Below are the code and all the weights of a small trained network. Each question names an input and a class and asks about switching units off, where a switched-off unit gives its printed mean instead of its output.

import numpy as np


def w(rows, s, z=0):
    codes = np.array(rows[::2]) - 128.0
    scale = np.full(codes.shape[1], s)
    scale[-1] = z or s
    return codes * scale


def f(y):
    return y / 2 * (1 + np.tanh(0.7978845608 * (y + 0.044715 * y**3)))


def log_softmax(a):
    a = a - a.max(-1, keepdims=True)
    return a - np.log(np.exp(a).sum(-1, keepdims=True))


def net(x, mask):
    res = np.array(x, float).reshape(1, 7) / 4 @ E
    y = f(res @ A[0][:, :-1].T + A[0][:, -1])
    res = res + np.where(mask, y, B[0][:, -1]) @ B[0][:, :-1]
    return log_softmax(res[-1] @ U[:, :-1].T + U[:, -1])


A, B = {}, {}
E = w([
[126,127,124,124,132],'x0',
[133,136,121,128,134],'x1',
[174,182,149,3,87],'x2',
[132,144,119,129,137],'x3',
[237,89,168,116,209],'x4',
[52,177,223,124,193],'x5',
[63,87,76,54,188],'x6',
],0.0069)
A[0] = w([
[69,166,208,132,162,100],'n0',
[133,209,72,69,83,50],'n1',
[96,139,98,135,75,43],'n2',
[153,189,167,213,25,134],'n3',
[73,53,165,209,155,113],'n4',
[62,118,124,119,72,51],'n5',
[64,183,130,100,75,74],'n6',
[229,102,170,31,182,140],'n7',
[194,105,16,136,75,78],'n8',
[143,95,4,254,217,89],'n9',
[64,179,177,117,202,74],'n10',
[64,225,59,148,89,14],'n11',
[167,143,168,44,96,102],'n12',
[71,194,156,128,155,69],'n13',
[169,137,155,115,199,55],'n14',
[70,21,56,41,120,127],'n15',
[101,137,163,147,169,72],'n16',
[94,149,72,97,163,131],'n17',
[112,48,146,195,163,101],'n18',
[86,236,200,145,193,78],'n19',
[66,110,59,77,193,130],'n20',
[71,137,134,112,51,115],'n21',
[229,65,158,106,238,2],'n22',
[174,172,98,190,103,158],'n23',
[74,213,72,145,93,20],'n24',
],0.0088,0.0069)
B[0] = w([
[153,75,92,84,103,180],'n0',
[101,128,92,127,124,148],'n1',
[116,99,121,166,118,120],'n2',
[168,139,189,104,179,213],'n3',
[99,176,117,89,108,206],'n4',
[142,114,157,169,101,129],'n5',
[137,135,101,166,96,148],'n6',
[80,152,112,154,113,254],'n7',
[127,51,138,77,124,204],'n8',
[98,153,114,84,105,239],'n9',
[182,87,98,108,130,175],'n10',
[126,114,160,194,97,139],'n11',
[85,155,113,104,101,181],'n12',
[180,108,105,135,113,144],'n13',
[132,99,119,164,92,137],'n14',
[160,133,172,125,168,220],'n15',
[126,114,128,114,112,131],'n16',
[129,147,147,155,154,156],'n17',
[114,162,101,110,104,183],'n18',
[110,78,115,113,133,191],'n19',
[184,163,167,151,167,199],'n20',
[98,149,131,176,122,157],'n21',
[115,127,146,251,85,183],'n22',
[131,125,145,112,139,187],'n23',
[136,120,129,185,109,131],'n24',
],0.012,0.0056)
U = w([
[125,124,120,244,64,111],'0',
[136,144,133,111,128,254],'1',
[149,5,100,75,97,43],'2',
[121,153,142,110,131,214],'3',
[81,231,92,65,75,15],'4',
[172,170,207,128,185,43],'5',
[129,150,130,123,119,170],'6',
],0.013,0.0087)

Each question gives the input, the list of numbers given to net, and the class t.
The units are the neurons (one row each of A and B). Each row of codes is followed by its name. A weight is (code - 128) times the scale printed after its matrix; where a second scale follows, it is the last column's (A, B and U).
mask holds one flag per neuron, in row order. A switched-off neuron (its flag False) gives its mean, the last column of its row in B, instead of its output. The means were averaged over made-up inputs and are rounded, as every weight is.
A unit's drop is (log p(t) with every unit on - log p(t) with that unit switched off) / (log p(t) with every unit on - log p(t) with every unit switched off).
The circuit of an input: a set's keep is (log p(t) with only the set's units on - log p(t) with every unit switched off) / (log p(t) with every unit on - log p(t) with every unit switched off). Starting from the 12 units with the biggest drops (on a tie, the unit counted first), units are removed one at a time, each time the one whose removal leaves the highest keep (on an exact tie, the one counted first), for as long as the keep stays at least 0.8.
circuit, biggest first: the units of the circuit, biggest drop first
unit that matters most: the unit with the biggest drop
k most important neurons: the k neurons with the biggest drops, biggest first
drop when u is switched off: that unit's drop, to one decimal
input [-5,6,-8,-1,5,3,-2], class 4: 3 most important neurons : n4; n9; n18
input [-6,6,6,-2,6,-4,5], class 0: circuit, biggest first : n22; n7
input [3,0,-1,6,0,-1,8], class 5: circuit, biggest first : n20; n15
input [-5,-1,-2,1,-4,-6,-4], class 2: unit that matters most : n8
input [-6,2,8,-1,5,8,7], class 2: 4 most important neurons : n10; n0; n19; n14
input [-4,4,3,0,-3,8,5], class 2: 3 most important neurons : n0; n10; n19
input [5,2,0,4,-3,-2,-6], class 5: circuit, biggest first : n3; n7
input [1,-6,-8,-7,4,7,-2], class 4: circuit, biggest first : n4; n18
input [2,4,-6,2,0,3,5], class 4: circuit, biggest first : n4; n9
input [0,-1,6,-2,-8,-4,-6], class 0: circuit, biggest first : n11; n21
input [-1,2,-7,2,1,1,4], class 4: circuit, biggest first : n9; n4
input [-5,-7,-1,-2,8,7,-7], class 0: circuit, biggest first : n22; n14
input [-2,2,4,4,1,-3,-6], class 5: 2 most important neurons : n3; n9
input [3,3,-7,8,-8,2,5], class 0: unit that matters most : n11
input [1,-7,-8,-3,1,-6,3], class 4: 3 most important neurons : n9; n4; n18
input [0,-6,-8,0,-3,2,1], class 4: circuit, biggest first : n4; n9
input [1,2,-6,0,4,8,-6], class 2: 2 most important neurons : n0; n19
input [2,-2,-4,0,3,-1,6], class 5: 2 most important neurons : n20; n15
input [-7,-7,-8,-5,2,2,-7], class 4: 3 most important neurons : n4; n18; n9
input [-3,-2,-4,-6,6,6,1], class 0: most important neuron : n22
input [6,0,-2,-3,-3,6,-3], class 2: 2 most important neurons : n0; n19
input [-3,6,-1,6,-6,-7,-1], class 2: drop when n10 is switched off : -0.1
input [-5,7,-6,3,-6,-5,-4], class 1: drop when n22 is switched off : 0.2
